Look-ups in named tables: a row name and a column name give one cell, copied from the table.

Table sur
	sezarar	nopu	biram	ker	nopuzo	lir	siz	vuder	fepibab
pezisiz	0.474	0.369	0.407	0.350	0.446	0.386	0.563	0.381	0.404
sefenag	0.452	0.432	0.160	0.445	0.371	0.400	0.530	0.454	0.399
bopatum	0.452	0.528	0.332	0.381	0.393	0.140	0.339	0.458	0.428
pib	0.408	0.491	0.074	0.397	0.345	0.519	0.180	0.442	0.489
tev	0.405	0.411	0.498	0.319	0.474	0.188	0.493	0.364	0.419
zovani	0.390	0.496	0.563	0.424	0.418	0.651	0.115	0.422	0.430
supama	0.375	0.371	0.518	0.369	0.384	0.357	0.662	0.437	0.430
zusud	0.392	0.439	0.512	0.472	0.438	0.411	0.536	0.479	0.413
kulokug	0.314	0.436	0.785	0.462	0.400	0.078	0.427	0.396	0.448

siz of pib = 0.180
vuder of pezisiz = 0.381
sezarar of sefenag = 0.452
siz of bopatum = 0.339
fepibab of pezisiz = 0.404
nopu of pezisiz = 0.369
vuder of kulokug = 0.396
ker of zusud = 0.472
fepibab of pib = 0.489
lir of tev = 0.188
lir of bopatum = 0.140
lir of supama = 0.357
biram of supama = 0.518
vuder of bopatum = 0.458
siz of tev = 0.493

moz =
	kuzulut	gatado	zup	zuf	dodel	vud	nuka	vinovi	betanub
roror	143	68	90	32	59	52	120	89	119
soneke	166	93	144	116	179	124	108	65	136
mez	108	118	95	133	99	150	100	64	119
veku	153	77	86	64	99	83	97	77	136
tev	116	83	75	102	64	110	103	88	115
fak	11	175	114	158	108	72	66	201	60
duz	91	80	60	145	39	129	118	91	93
lavena	163	121	137	51	191	89	86	80	154
zag	52	147	88	186	139	160	49	132	73
kogov	11	167	82	155	81	96	69	177	81
bupupu	147	87	143	53	124	71	133	93	114
fivu	101	140	106	119	152	127	66	103	139
safogof	117	111	141	74	116	72	129	115	121
mino	57	164	109	164	142	134	47	138	96

soneke, zuf -> 116
mino, zup -> 109
bupupu, kuzulut -> 147
safogof, dodel -> 116
mez, nuka -> 100
duz, dodel -> 39
kogov, zuf -> 155
fivu, dodel -> 152
Which row has the largest dodel? lavena

Table dedeke
         loneb  dopavip  pav  loda
vigido     113       61  137   142
gatinok    131      162  153    72
nomi       226       80   38    37
ravovir    132      142   47   163
gik         36      238  224    75
mero        82       59   86    58
vuvef       34      231   42    45
lanuz       32      191  206   195
notar      135      109   89    99
penir      140      124  164   108

pav of penir: 164
pav of lanuz: 206
pav of gik: 224
pav of ravovir: 47
dopavip of ravovir: 142
loda of mero: 58
loda of vigido: 142
loda of nomi: 37
loda of vuvef: 45

Table koge
	vulamis	tibad	naf	dekelim	zug	fov	lal
togenel	570	332	585	660	431	165	324
duf	551	643	443	475	880	981	370
tura	558	183	422	576	480	488	457
demosu	587	456	549	341	342	673	376
guv	379	583	564	566	600	789	336
rep	452	604	428	343	369	172	396
fogaku	618	570	485	513	602	564	737
dazad	459	270	644	524	481	540	826
lup	429	527	548	487	635	584	425
lezoz	447	441	681	584	405	230	355
nagiga	623	308	427	581	507	859	605
nub	579	563	440	406	551	694	543

What is the tibad of nagiga in koge?
308
What is the naf of lezoz in koge?
681
What is the zug of nub in koge?
551
What is the fov of lup in koge?
584
What is the naf of tura in koge?
422
What is the lal of lup in koge?
425
Row with the largest vulamis: nagiga

vano =
|  | zasok | semife | ped | dadenoz | pokat | pefotun | ledod |
|---|---|---|---|---|---|---|---|
| zoso | 143 | 100 | 99 | 226 | 49 | 217 | 148 |
| tikad | 114 | 165 | 221 | 133 | 183 | 105 | 94 |
| bonab | 117 | 160 | 90 | 28 | 117 | 85 | 86 |

zoso, pokat: 49
zoso, pefotun: 217
tikad, dadenoz: 133
zoso, ped: 99
bonab, zasok: 117
bonab, dadenoz: 28
zoso, zasok: 143
bonab, semife: 160
zoso, ledod: 148
bonab, pefotun: 85
bonab, ledod: 86
tikad, zasok: 114
tikad, ledod: 94
tikad, semife: 165

ziz
       buled  dubaror  zizo  zar  poka  viv  gud  ganerob
feg      198       93   104  117    76  161   37      148
fosa      48      163   165  173   215  202  229      171
kasez    181      124   126  123   104  177   86      145
dol       58      198   210  144   207   66  235      110
deme      90      143   157  144   170  188  149      165

gud of dol = 235
buled of feg = 198
dubaror of deme = 143
ganerob of feg = 148
poka of dol = 207
zizo of kasez = 126
buled of fosa = 48
zizo of dol = 210
ganerob of dol = 110
gud of feg = 37
zizo of feg = 104
zar of dol = 144
gud of deme = 149
zizo of fosa = 165
buled of deme = 90
Row with the largest poka: fosa

vovef:
,mivesov,liga,fadapo,bim,pabobil,viki,fem,gebi,zis,mikamin
gos,4.0,6.9,3.9,6.1,3.7,4.0,5.8,4.9,7.6,7.0
vesufo,2.0,4.4,7.1,1.6,6.3,3.0,5.4,4.1,4.3,4.2
kedu,5.3,6.0,6.7,8.2,5.4,5.7,3.5,5.4,3.7,3.4
mazi,5.0,5.5,5.7,3.2,4.5,4.4,5.4,8.8,2.8,4.4
kuz,4.7,7.2,5.9,5.9,4.3,4.5,5.7,8.1,5.1,5.5

What is the mivesov of gos in vovef?
4.0
What is the bim of gos in vovef?
6.1
What is the mikamin of kuz in vovef?
5.5
What is the gebi of mazi in vovef?
8.8
What is the fadapo of kedu in vovef?
6.7
What is the viki of kuz in vovef?
4.5
What is the fem of gos in vovef?
5.8
What is the fadapo of mazi in vovef?
5.7
What is the pabobil of vesufo in vovef?
6.3
What is the mikamin of mazi in vovef?
4.4
What is the bim of vesufo in vovef?
1.6
What is the viki of kedu in vovef?
5.7
What is the fem of kedu in vovef?
3.5
What is the fem of vesufo in vovef?
5.4
What is the pabobil of gos in vovef?
3.7
What is the mikamin of gos in vovef?
7.0
What is the zis of mazi in vovef?
2.8
What is the mivesov of mazi in vovef?
5.0
What is the viki of vesufo in vovef?
3.0
Row with the largest mivesov: kedu

